Below are the code and all the weights of a small trained network. Each question names an input and a target symbol and asks about switching units off, where a switched-off unit gives its printed mean instead of its output.

import numpy as np


def w(rows, s, z=0):
    codes = np.array(rows[::2]) - 128.0
    scale = np.full(codes.shape[1], s)
    scale[-1] = z or s
    return codes * scale


def f(y):
    return np.maximum(y, 0)


def softmax(a):
    e = np.exp(a - a.max(-1, keepdims=True))
    return e / e.sum(-1, keepdims=True)


def log_softmax(a):
    a = a - a.max(-1, keepdims=True)
    return a - np.log(np.exp(a).sum(-1, keepdims=True))


def net(x, mask):
    ids = ['ΞΣΩβγδεζηθτφ'.index(c) for c in x.split()]
    T = len(ids)
    res = E[ids] + P[:T]
    u = 0
    for l in range(2):
        r = res
        for j in range(3):
            rows = slice(2 * j, 2 * j + 2)
            q, k, v = (r @ M[l][rows].T for M in (Q, K, V))
            z = softmax(np.where(np.tri(T) > 0, q @ k.T / 2**0.5, -1e9)) @ v
            o = O[l][rows]
            res = res + np.where(mask[u + j], z, o[:, -1]) @ o[:, :-1]
        u += 3
        y = f(res @ A[l][:, :-1].T + A[l][:, -1])
        res = res + np.where(mask[u : u + 12], y, B[l][:, -1]) @ B[l][:, :-1]
        u += 12
    return log_softmax(res[-1] @ U[:, :-1].T + U[:, -1])


Q, K, V, O, A, B = {}, {}, {}, {}, {}, {}
E = w([
[206,63,167],'Ξ',
[101,105,120],'Σ',
[91,155,152],'Ω',
[192,77,76],'β',
[96,94,153],'γ',
[110,242,247],'δ',
[144,64,102],'ε',
[164,76,46],'ζ',
[76,65,53],'η',
[50,152,163],'θ',
[20,132,104],'τ',
[3,106,28],'φ',
],0.014)
P = w([
[165,9,190],'0',
[70,156,103],'1',
[89,135,98],'2',
[75,148,111],'3',
[98,123,96],'4',
[104,117,92],'5',
[96,124,99],'6',
[124,98,83],'7',
[134,87,81],'8',
[141,77,77],'9',
[127,81,96],'10',
],0.011)
Q[0] = w([
[118,33,107],'L0H1',
[32,31,167],'L0H1',
[113,90,157],'L0H2',
[147,65,149],'L0H2',
[183,198,119],'L0H3',
[123,159,252],'L0H3',
],0.023)
K[0] = w([
[234,98,113],'L0H1',
[209,5,208],'L0H1',
[122,171,48],'L0H2',
[112,158,96],'L0H2',
[118,148,60],'L0H3',
[103,221,210],'L0H3',
],0.024)
V[0] = w([
[55,129,92],'L0H1',
[48,246,96],'L0H1',
[170,226,116],'L0H2',
[15,128,193],'L0H2',
[41,142,158],'L0H3',
[255,109,89],'L0H3',
],0.0065)
O[0] = w([
[193,56,180,116],'L0H1',
[81,72,220,1],'L0H1',
[109,192,1,50],'L0H2',
[15,149,129,198],'L0H2',
[106,91,71,135],'L0H3',
[157,191,225,117],'L0H3',
],0.0053,0.0068)
A[0] = w([
[18,128,159,179],'L0N1',
[129,160,60,254],'L0N2',
[109,218,131,143],'L0N3',
[36,113,98,174],'L0N4',
[99,93,44,140],'L0N5',
[126,107,129,222],'L0N6',
[124,200,214,68],'L0N7',
[171,137,150,100],'L0N8',
[21,108,129,97],'L0N9',
[180,175,254,113],'L0N10',
[196,228,244,103],'L0N11',
[223,46,116,140],'L0N12',
],0.0083,0.0053)
B[0] = w([
[194,148,115,246],'L0N1',
[208,207,193,240],'L0N2',
[94,92,163,157],'L0N3',
[145,141,186,254],'L0N4',
[69,118,145,222],'L0N5',
[172,150,249,193],'L0N6',
[72,133,47,142],'L0N7',
[119,166,156,130],'L0N8',
[143,103,97,215],'L0N9',
[88,177,84,150],'L0N10',
[80,153,101,145],'L0N11',
[58,207,150,159],'L0N12',
],0.013,0.0083)
Q[1] = w([
[208,115,113],'L1H1',
[139,152,178],'L1H1',
[138,69,46],'L1H2',
[84,121,190],'L1H2',
[94,162,221],'L1H3',
[130,150,2],'L1H3',
],0.019)
K[1] = w([
[130,251,80],'L1H1',
[135,218,223],'L1H1',
[105,215,34],'L1H2',
[66,79,176],'L1H2',
[11,96,61],'L1H3',
[251,178,129],'L1H3',
],0.013)
V[1] = w([
[86,124,62],'L1H1',
[117,76,166],'L1H1',
[100,73,145],'L1H2',
[195,40,145],'L1H2',
[254,186,110],'L1H3',
[151,45,142],'L1H3',
],0.018)
O[1] = w([
[95,161,89,6],'L1H1',
[198,177,114,120],'L1H1',
[201,112,73,147],'L1H2',
[108,38,56,158],'L1H2',
[7,39,240,66],'L1H3',
[220,49,99,49],'L1H3',
],0.011,0.021)
A[1] = w([
[103,120,200,89],'L1N1',
[11,190,83,87],'L1N2',
[152,82,76,135],'L1N3',
[201,166,255,81],'L1N4',
[87,171,226,106],'L1N5',
[186,151,172,254],'L1N6',
[144,182,56,83],'L1N7',
[169,241,151,70],'L1N8',
[163,142,143,228],'L1N9',
[234,176,110,105],'L1N10',
[99,30,108,39],'L1N11',
[97,192,126,149],'L1N12',
],0.01,0.0061)
B[1] = w([
[159,137,97,168],'L1N1',
[31,216,95,194],'L1N2',
[139,73,155,169],'L1N3',
[50,156,101,233],'L1N4',
[224,86,149,234],'L1N5',
[80,26,203,214],'L1N6',
[118,46,182,177],'L1N7',
[146,88,64,254],'L1N8',
[110,100,152,182],'L1N9',
[121,253,99,230],'L1N10',
[49,185,62,143],'L1N11',
[197,98,173,204],'L1N12',
],0.015,0.03)
U = w([
[189,220,149,3],'Ξ',
[77,173,173,172],'Σ',
[86,112,218,167],'Ω',
[167,194,218,93],'β',
[84,171,175,169],'γ',
[161,153,162,248],'δ',
[187,85,179,98],'ε',
[174,146,232,80],'ζ',
[138,189,54,120],'η',
[95,83,104,156],'θ',
[211,82,32,121],'τ',
[255,153,150,120],'φ',
],0.0086,0.0046)

Each question gives the input, a string of symbols that net reads in full, and the target symbol t.
The units are the heads (2 rows each of Q, K, V and O) and the neurons (one row each of A and B). Each row of codes is followed by its name. A weight is (code - 128) times the scale printed after its matrix; where a second scale follows, it is the last column's (O, A, B and U).
mask holds one flag per unit, layer by layer, with each layer's heads first. A switched-off unit (its flag False) gives its mean, the last column of its rows in O or B, instead of its output. The means were averaged over made-up inputs and are rounded, as every weight is.
A unit's drop is (log p(t) with every unit on - log p(t) with that unit switched off) / (log p(t) with every unit on - log p(t) with every unit switched off).
The circuit of an input: a set's keep is (log p(t) with only the set's units on - log p(t) with every unit switched off) / (log p(t) with every unit on - log p(t) with every unit switched off). Starting from the 12 units with the biggest drops (on a tie, the unit counted first), units are removed one at a time, each time the one whose removal leaves the highest keep (on an exact tie, the one counted first), for as long as the keep stays at least 0.8.
circuit, biggest first: the units of the circuit, biggest drop first
unit that matters most: the unit with the biggest drop
top k neurons: the k neurons with the biggest drops, biggest first
top k neurons in layer l: the k neurons of layer l with the biggest drops, biggest first
heads that matter: for each layer, one digit per head in row order, 1 if its drop is at least 0.15 and else 0, layers parted by /
input β β ζ β τ, target β: top 3 neurons : (L1N5, L1N2, L0N2)
input η Ω Σ φ, target η: top 3 neurons in layer 0 : (L0N2, L0N12, L0N1)
input φ Ξ τ ζ, target φ: circuit, biggest first : (L1N10, L0N2, L1N2)
input Ξ ε θ Ω, target Ξ: top 3 neurons in layer 1 : (L1N2, L1N5, L1N12)
input η Ω τ τ Ξ, target η: top 3 neurons in layer 1 : (L1N10, L1N5, L1N8)
input η Σ τ, target η: top 3 neurons : (L1N10, L0N12, L0N2)
input τ Ω τ τ θ, target τ: top 2 neurons in layer 0 : (L0N2, L0N1)
input γ η Σ θ ε, target γ: circuit, biggest first : (L1N5)
input Ω Σ τ Ω τ, target Ω: heads that matter : 000 / 001
input γ η τ Ξ φ β φ, target γ: heads that matter : 000 / 001
input τ τ η ζ φ Ω θ τ ε, target τ: circuit, biggest first : (L0N2, L1H3)
input τ τ τ φ τ τ θ τ τ φ, target τ: heads that matter : 111 / 011
input θ Ω Ξ τ φ, target θ: top 2 neurons in layer 0 : (L0N5, L0N1)
input β ζ ζ τ, target β: top 4 neurons : (L1N5, L1N2, L1N4, L1N12)
input φ γ η η γ θ, target φ: top 4 neurons in layer 1 : (L1N10, L1N2, L1N4, L1N8)
input Σ Ω τ β ε, target Σ: top neuron in layer 1 : (L1N5)
input φ φ Ω φ τ τ ζ, target φ: heads that matter : 110 / 011
input τ Ξ Ω η θ Σ, target τ: top 3 neurons : (L0N1, L0N2, L1N2)
input θ θ η Ω τ Ξ ζ θ, target θ: heads that matter : 001 / 011
input η θ ε τ, target η: top 3 neurons in layer 1 : (L1N10, L1N8, L1N5)
input φ θ γ β γ, target φ: unit that matters most : L0N2
input φ Ω γ, target φ: top 2 neurons in layer 0 : (L0N2, L0N12)
input Ω θ η Ξ, target Ω: top 3 neurons : (L1N8, L0N5, L1N10)
input φ η φ Ξ φ η, target φ: top 2 neurons in layer 0 : (L0N2, L0N12)
input Ω θ η δ, target η: circuit, biggest first : (L0N2, L0N7, L0H1, L1H3)
input τ τ η Ξ, target τ: top 2 neurons : (L0N1, L0N2)
input θ τ β Ξ τ, target θ: unit that matters most : L1H2
input θ Σ η, target θ: top 2 neurons in layer 1 : (L1N11, L1N5)
input Ω η φ γ θ Ω, target Ω: top 4 neurons : (L0N5, L1N8, L0N4, L1N10)
input η Σ Σ, target η: top 3 neurons : (L1N10, L0N12, L0N2)
